Here is a tiny trained network, its code and every weight. The questions are about switching its units off for an input and a class, where a switched-off unit gives its printed mean instead of its output.

import numpy as np


def w(rows, s, z=0):
    codes = np.array(rows[::2]) - 128.0
    scale = np.full(codes.shape[1], s)
    scale[-1] = z or s
    return codes * scale


def f(y):
    return np.maximum(y, 0)


def log_softmax(a):
    a = a - a.max(-1, keepdims=True)
    return a - np.log(np.exp(a).sum(-1, keepdims=True))


def net(x, mask):
    res = np.array(x, float).reshape(1, 7) / 4 @ E
    y = f(res @ A[0][:, :-1].T + A[0][:, -1])
    res = res + np.where(mask, y, B[0][:, -1]) @ B[0][:, :-1]
    return log_softmax(res[-1] @ U[:, :-1].T + U[:, -1])


A, B = {}, {}
E = w([
[170,126,75,94,213],'x0',
[111,103,1,136,95],'x1',
[163,100,119,225,135],'x2',
[219,102,111,68,178],'x3',
[87,223,123,150,130],'x4',
[142,136,115,201,193],'x5',
[76,70,181,123,211],'x6',
],0.0096)
A[0] = w([
[155,74,184,118,164,139],'N1',
[89,110,174,196,131,172],'N2',
[59,162,170,148,114,58],'N3',
[79,129,104,95,83,154],'N4',
[96,245,96,128,232,144],'N5',
[63,152,111,170,188,92],'N6',
[173,60,43,90,190,253],'N7',
[100,58,187,138,119,158],'N8',
[17,87,90,188,210,124],'N9',
[181,134,177,194,208,129],'N10',
[171,169,107,192,105,197],'N11',
[89,95,111,169,118,249],'N12',
[78,94,145,123,151,58],'N13',
],0.012,0.0029)
B[0] = w([
[105,131,109,172,181,193],'N1',
[155,77,146,109,97,196],'N2',
[148,64,118,173,162,183],'N3',
[100,114,187,102,140,169],'N4',
[96,230,106,78,151,200],'N5',
[87,121,173,122,89,177],'N6',
[186,84,119,49,138,250],'N7',
[127,124,144,139,155,188],'N8',
[96,105,164,119,4,213],'N9',
[108,115,182,113,186,207],'N10',
[84,119,127,27,133,193],'N11',
[146,153,173,41,67,181],'N12',
[139,131,170,149,128,158],'N13',
],0.016,0.013)
U = w([
[133,213,117,252,29,29],'0',
[105,139,173,145,30,251],'1',
[205,2,139,94,142,144],'2',
[49,215,204,167,186,74],'3',
[180,137,85,108,132,72],'4',
],0.0091,0.0022)

Each question gives the input, the list of numbers given to net, and the class t.
The units are the neurons (one row each of A and B). Each row of codes is followed by its name. A weight is (code - 128) times the scale printed after its matrix; where a second scale follows, it is the last column's (A, B and U).
mask holds one flag per neuron, in row order. A switched-off neuron (its flag False) gives its mean, the last column of its row in B, instead of its output. The means were averaged over made-up inputs and are rounded, as every weight is.
A unit's drop is (log p(t) with every unit on - log p(t) with that unit switched off) / (log p(t) with every unit on - log p(t) with every unit switched off).
The circuit of an input: a set's keep is (log p(t) with only the set's units on - log p(t) with every unit switched off) / (log p(t) with every unit on - log p(t) with every unit switched off). Starting from the 12 units with the biggest drops (on a tie, the unit counted first), units are removed one at a time, each time the one whose removal leaves the highest keep (on an exact tie, the one counted first), for as long as the keep stays at least 0.8.
units of the circuit, in order: the units of the circuit, biggest drop first
unit that matters most: the unit with the biggest drop
top k neurons: the k neurons with the biggest drops, biggest first
drop when u is switched off: that unit's drop, to one decimal
input [-3,-1,-7,1,1,5,1], class 3: unit that matters most	N7
input [-1,-2,-8,0,7,-8,-6], class 3: units of the circuit, in order	(N9; N7)
input [-8,-4,6,7,2,8,-2], class 3: top 2 neurons	(N7; N10)
input [-5,-8,-5,4,-1,2,-4], class 3: units of the circuit, in order	(N7; N9)
input [1,-1,6,-8,8,8,-2], class 1: top 2 neurons	(N9; N2)
input [5,-6,-6,6,1,8,-8], class 3: top 3 neurons	(N5; N10; N2)
input [8,-2,3,6,2,0,-6], class 4: top 3 neurons	(N5; N2; N3)
input [6,1,-4,7,4,6,-2], class 4: units of the circuit, in order	(N5; N7)
input [-7,-3,4,-6,1,-6,-2], class 2: top 2 neurons	(N3; N9)
input [6,-1,2,-8,5,2,-6], class 3: top 2 neurons	(N5; N7)
input [-6,-8,2,6,6,0,-3], class 3: units of the circuit, in order	(N7; N9)
input [4,-1,-3,2,5,-8,0], class 3: units of the circuit, in order	(N7; N9)
input [7,2,-5,6,0,4,-7], class 4: top 4 neurons	(N5; N2; N3; N10)
input [2,3,-3,-5,5,8,0], class 1: units of the circuit, in order	(N9)
input [1,-3,-4,-5,5,7,3], class 1: top 4 neurons	(N9; N2; N1; N6)
input [-8,-2,7,-5,-6,7,-5], class 2: top 2 neurons	(N2; N5)
input [-8,6,-7,1,-5,2,3], class 1: top 2 neurons	(N7; N3)
input [0,2,6,-6,-7,0,2], class 1: top 2 neurons	(N9; N7)
input [-8,-2,7,-2,-3,6,-6], class 2: top 2 neurons	(N9; N2)
input [-3,2,-4,7,7,0,7], class 3: units of the circuit, in order	(N5)
input [-8,8,6,3,2,8,4], class 1: drop when N9 is switched off	0.3
input [2,2,-8,7,6,1,-5], class 4: drop when N10 is switched off	0.1
input [2,8,-3,1,3,5,5], class 1: drop when N9 is switched off	0.3
input [-3,1,1,0,7,7,5], class 1: drop when N9 is switched off	1.7
